Here is a tiny trained network, its code and every weight. The questions are about switching its units off for an input and a class, where a switched-off unit gives its printed mean instead of its output.

import numpy as np


def w(rows, s, z=0):
    codes = np.array(rows[::2]) - 128.0
    scale = np.full(codes.shape[1], s)
    scale[-1] = z or s
    return codes * scale


def norm(h):
    return h / np.sqrt((h * h).mean(-1, keepdims=True) + 1e-5)


def f(y):
    return np.maximum(y, 0)


def log_softmax(a):
    a = a - a.max(-1, keepdims=True)
    return a - np.log(np.exp(a).sum(-1, keepdims=True))


def net(x, mask):
    res = np.array(x, float).reshape(1, 6) / 4 @ E
    u = 0
    for l in range(2):
        y = f(norm(res) @ A[l][:, :-1].T + A[l][:, -1])
        res = res + np.where(mask[u : u + 5], y, B[l][:, -1]) @ B[l][:, :-1]
        u += 5
    return log_softmax(norm(res)[-1] @ U[:, :-1].T + U[:, -1])


A, B = {}, {}
E = w([
[102,179,121,4,150,119,116,157,103,150,141,149],'x0',
[122,157,37,110,167,196,132,63,141,70,104,125],'x1',
[98,131,160,121,32,211,128,75,11,116,213,56],'x2',
[146,114,75,136,122,68,54,24,84,194,159,183],'x3',
[122,114,126,114,114,155,133,115,94,122,69,179],'x4',
[68,107,23,167,111,201,89,202,120,252,121,103],'x5',
],0.003)
A[0] = w([
[95,161,72,116,193,185,148,70,191,97,166,108,3],'L0N0',
[115,117,56,107,125,105,125,161,123,166,171,65,118],'L0N1',
[56,208,140,29,165,109,95,160,88,166,123,89,48],'L0N2',
[114,116,151,254,118,148,110,115,129,117,98,96,37],'L0N3',
[69,130,157,138,172,166,208,215,124,63,124,88,109],'L0N4',
],0.0053,0.0028)
B[0] = w([
[119,44,188,102,125,248,179,126,52,78,111,255,180],'L0N0',
[148,48,175,98,169,77,228,78,168,109,166,129,197],'L0N1',
[192,198,165,242,42,184,103,105,208,118,43,120,204],'L0N2',
[145,206,168,138,76,209,102,147,222,104,109,187,188],'L0N3',
[60,124,69,157,167,34,54,12,82,206,169,155,255],'L0N4',
],0.0055,0.0042)
A[1] = w([
[93,72,50,134,84,199,140,203,151,213,130,96,29],'L1N0',
[110,126,137,122,60,189,97,145,33,80,187,26,15],'L1N1',
[115,131,255,130,136,84,101,214,155,189,168,127,139],'L1N2',
[166,193,149,116,148,192,57,92,148,138,90,160,249],'L1N3',
[163,111,178,81,134,87,133,118,109,13,102,58,11],'L1N4',
],0.0046,0.0015)
B[1] = w([
[178,198,177,42,167,71,197,41,105,64,125,115,195],'L1N0',
[152,123,43,100,143,60,102,254,165,106,71,137,190],'L1N1',
[99,102,97,107,91,191,129,128,72,108,89,127,217],'L1N2',
[88,86,139,173,83,121,100,160,163,141,179,78,253],'L1N3',
[138,161,120,74,176,134,192,86,134,188,86,67,162],'L1N4',
],0.0088,0.0042)
U = w([
[211,211,172,81,144,107,224,33,126,125,119,78,100],'0',
[134,203,191,222,15,178,93,148,231,104,127,119,106],'1',
[174,118,24,132,174,59,92,253,157,93,85,144,161],'2',
[85,58,136,130,88,119,117,92,128,139,140,99,179],'3',
[102,130,77,187,131,71,56,63,44,183,226,147,132],'4',
[110,67,157,129,91,225,161,150,56,117,119,169,141],'5',
[153,123,229,164,200,178,108,219,93,192,234,92,3],'6',
],0.0069,0.0067)

Each question gives the input, the list of numbers given to net, and the class t.
The units are the neurons (one row each of A and B). Each row of codes is followed by its name. A weight is (code - 128) times the scale printed after its matrix; where a second scale follows, it is the last column's (A, B and U).
mask holds one flag per neuron, layer by layer. A switched-off neuron (its flag False) gives its mean, the last column of its row in B, instead of its output. The means were averaged over made-up inputs and are rounded, as every weight is.
A unit's drop is (log p(t) with every unit on - log p(t) with that unit switched off) / (log p(t) with every unit on - log p(t) with every unit switched off).
The circuit of an input: a set's keep is (log p(t) with only the set's units on - log p(t) with every unit switched off) / (log p(t) with every unit on - log p(t) with every unit switched off). Starting from all 10 units, units are removed one at a time, each time the one whose removal leaves the highest keep (on an exact tie, the one counted first), for as long as the keep stays at least 0.8.
units of the circuit, in order: the units of the circuit, biggest drop first
most important unit: the unit with the biggest drop
k most important neurons: the k neurons with the biggest drops, biggest first
k most important neurons of layer l: the k neurons of layer l with the biggest drops, biggest first
input [0,8,0,7,-5,6], class 5: 2 most important neurons	[L0N0; L0N4]
input [2,8,0,1,-3,6], class 5: most important unit	L0N0
input [8,-8,-7,5,-8,8], class 0: 4 most important neurons	[L1N0; L0N4; L1N1; L1N3]
input [8,-8,-5,4,-6,5], class 1: 2 most important neurons	[L0N2; L0N4]
input [-2,-7,-2,-6,-8,2], class 3: units of the circuit, in order	[L0N4; L1N2]
input [-8,4,-5,6,-4,7], class 1: 2 most important neurons	[L0N3; L0N4]
input [-8,4,4,6,-2,6], class 1: 2 most important neurons	[L0N3; L0N4]
input [-7,0,-2,-8,7,-5], class 4: 2 most important neurons	[L0N4; L0N2]
input [7,5,6,-1,2,5], class 1: 2 most important neurons	[L0N2; L1N3]
input [-7,6,7,5,5,-3], class 1: 3 most important neurons of layer 0	[L0N3; L0N4; L0N1]
input [6,-6,8,-6,2,-7], class 2: 3 most important neurons	[L1N1; L0N1; L1N0]
input [1,-8,7,5,-3,4], class 5: 3 most important neurons	[L1N2; L0N4; L0N1]
input [7,-7,-3,6,0,2], class 1: 2 most important neurons	[L0N2; L0N4]
input [7,3,8,-6,0,3], class 2: units of the circuit, in order	[L1N1]
input [-1,4,8,4,-6,1], class 2: 2 most important neurons	[L1N1; L0N4]
input [-2,1,6,-6,-6,7], class 0: 2 most important neurons of layer 1	[L1N0; L1N3]
input [6,-7,-6,0,3,6], class 5: 3 most important neurons	[L1N2; L1N1; L0N4]
input [-6,-6,0,2,-4,6], class 0: 2 most important neurons	[L1N0; L0N2]
input [-3,-5,6,6,-6,1], class 2: units of the circuit, in order	[L1N1; L0N4]
input [8,2,5,-8,-2,-2], class 1: units of the circuit, in order	[L0N2]
input [2,-1,-2,5,-6,7], class 0: 2 most important neurons	[L0N4; L1N0]
input [8,0,-8,0,-2,-7], class 1: 2 most important neurons	[L0N2; L0N1]
input [-5,1,6,-6,4,-2], class 2: 2 most important neurons of layer 0	[L0N2; L0N1]
input [-1,6,-6,-7,0,-4], class 4: units of the circuit, in order	[L0N4; L1N1; L0N2]
input [-5,0,-7,2,1,8], class 0: units of the circuit, in order	[L1N0; L0N4]
input [4,7,7,-6,6,-1], class 2: 2 most important neurons of layer 1	[L1N1; L1N2]
input [6,-4,3,-4,-6,1], class 1: most important unit	L0N2
input [0,5,4,1,5,5], class 0: 2 most important neurons of layer 0	[L0N4; L0N1]
input [5,-4,-2,-8,7,-3], class 4: 2 most important neurons of layer 0	[L0N4; L0N3]
input [-2,6,6,-3,-4,0], class 2: 2 most important neurons of layer 1	[L1N1; L1N2]
